Here is a tiny trained network, its code and every weight. The questions are about switching its units off for an input and a class, where a switched-off unit gives its printed mean instead of its output.

import numpy as np


def w(rows, s, z=0):
    codes = np.array(rows[::2]) - 128.0
    scale = np.full(codes.shape[1], s)
    scale[-1] = z or s
    return codes * scale


def norm(h):
    return h / np.sqrt((h * h).mean(-1, keepdims=True) + 1e-5)


def f(y):
    return y / 2 * (1 + np.tanh(0.7978845608 * (y + 0.044715 * y**3)))


def log_softmax(a):
    a = a - a.max(-1, keepdims=True)
    return a - np.log(np.exp(a).sum(-1, keepdims=True))


def net(x, mask):
    res = np.array(x, float).reshape(1, 5) / 4 @ E
    u = 0
    for l in range(2):
        y = f(norm(res) @ A[l][:, :-1].T + A[l][:, -1])
        res = res + np.where(mask[u : u + 5], y, B[l][:, -1]) @ B[l][:, :-1]
        u += 5
    return log_softmax(norm(res)[-1] @ U[:, :-1].T + U[:, -1])


A, B = {}, {}
E = w([
[98,236,101,133,189,202,205,133],'x0',
[87,234,188,182,24,95,110,156],'x1',
[77,66,169,162,253,63,165,136],'x2',
[193,148,173,81,93,60,190,92],'x3',
[150,106,159,62,187,142,87,88],'x4',
],0.0067)
A[0] = w([
[170,144,222,39,54,148,111,77,217],'0.n0',
[212,143,179,96,38,65,161,201,147],'0.n1',
[64,220,84,173,25,192,105,142,208],'0.n2',
[87,129,237,109,189,60,230,187,251],'0.n3',
[178,83,139,175,39,3,118,147,102],'0.n4',
],0.006,0.0027)
B[0] = w([
[218,140,111,200,157,164,122,114,200],'0.n0',
[107,231,112,122,86,142,205,170,190],'0.n1',
[88,110,160,63,216,209,96,204,254],'0.n2',
[115,176,2,155,114,57,216,82,235],'0.n3',
[94,105,72,197,193,123,186,59,198],'0.n4',
],0.0097,0.0059)
A[1] = w([
[158,75,13,156,99,254,168,149,251],'1.n0',
[79,90,41,96,207,210,80,101,200],'1.n1',
[149,61,103,152,160,65,98,120,23],'1.n2',
[238,16,159,95,141,72,63,73,144],'1.n3',
[183,115,121,199,105,140,116,165,109],'1.n4',
],0.0065,0.0024)
B[1] = w([
[125,69,132,106,175,140,132,210,254],'1.n0',
[41,79,170,221,93,107,117,221,245],'1.n1',
[221,151,95,85,127,178,77,139,146],'1.n2',
[254,224,163,99,108,235,116,158,172],'1.n3',
[78,115,129,88,138,150,122,163,132],'1.n4',
],0.0095,0.007)
U = w([
[59,78,164,136,141,112,121,223,215],'0',
[94,90,229,78,47,62,87,25,2],'1',
[255,157,181,88,95,198,108,131,157],'2',
[137,129,61,188,131,9,217,9,151],'3',
],0.0098,0.0039)

Each question gives the input, the list of numbers given to net, and the class t.
The units are the neurons (one row each of A and B). Each row of codes is followed by its name. A weight is (code - 128) times the scale printed after its matrix; where a second scale follows, it is the last column's (A, B and U).
mask holds one flag per neuron, layer by layer. A switched-off neuron (its flag False) gives its mean, the last column of its row in B, instead of its output. The means were averaged over made-up inputs and are rounded, as every weight is.
A unit's drop is (log p(t) with every unit on - log p(t) with that unit switched off) / (log p(t) with every unit on - log p(t) with every unit switched off).
The circuit of an input: a set's keep is (log p(t) with only the set's units on - log p(t) with every unit switched off) / (log p(t) with every unit on - log p(t) with every unit switched off). Starting from all 10 units, units are removed one at a time, each time the one whose removal leaves the highest keep (on an exact tie, the one counted first), for as long as the keep stays at least 0.8.
circuit, biggest first: the units of the circuit, biggest drop first
top k neurons: the k neurons with the biggest drops, biggest first
k most important neurons of layer l: the k neurons of layer l with the biggest drops, biggest first
drop of u: that unit's drop, to one decimal
input [-1,2,7,-6,-2], class 3: circuit, biggest first => (0.n2; 0.n3)
input [-3,8,-2,0,3], class 2: circuit, biggest first => (1.n1)
input [7,-2,-5,0,7], class 0: top 2 neurons => (1.n1; 1.n3)
input [0,-2,-3,-3,6], class 2: circuit, biggest first => (1.n3; 0.n2; 0.n1)
input [-4,-1,-5,-4,5], class 2: circuit, biggest first => (1.n3; 0.n1)
input [5,-4,-8,3,-7], class 0: top 2 neurons => (0.n2; 1.n3)
input [-8,-7,-3,-8,1], class 2: circuit, biggest first => (1.n3; 0.n2)
input [-5,-8,8,-1,6], class 2: 3 most important neurons of layer 1 => (1.n3; 1.n2; 1.n0)
input [-7,-5,-6,7,-5], class 3: top 2 neurons => (0.n1; 0.n4)
input [0,4,6,-4,3], class 3: top 2 neurons => (0.n2; 0.n3)
input [8,-1,-6,2,5], class 0: 2 most important neurons of layer 0 => (0.n1; 0.n2)
input [-8,1,0,2,4], class 2: top 2 neurons => (0.n3; 1.n3)
input [-7,0,-3,-4,4], class 2: drop of 0.n2 => 0.1
input [-1,7,8,-1,6], class 3: drop of 1.n1 => 0.0
input [8,-2,7,2,7], class 3: drop of 0.n3 => 0.2
input [-7,-1,1,7,8], class 2: circuit, biggest first => (1.n3)
input [-8,-6,6,1,2], class 2: drop of 1.n3 => 0.7
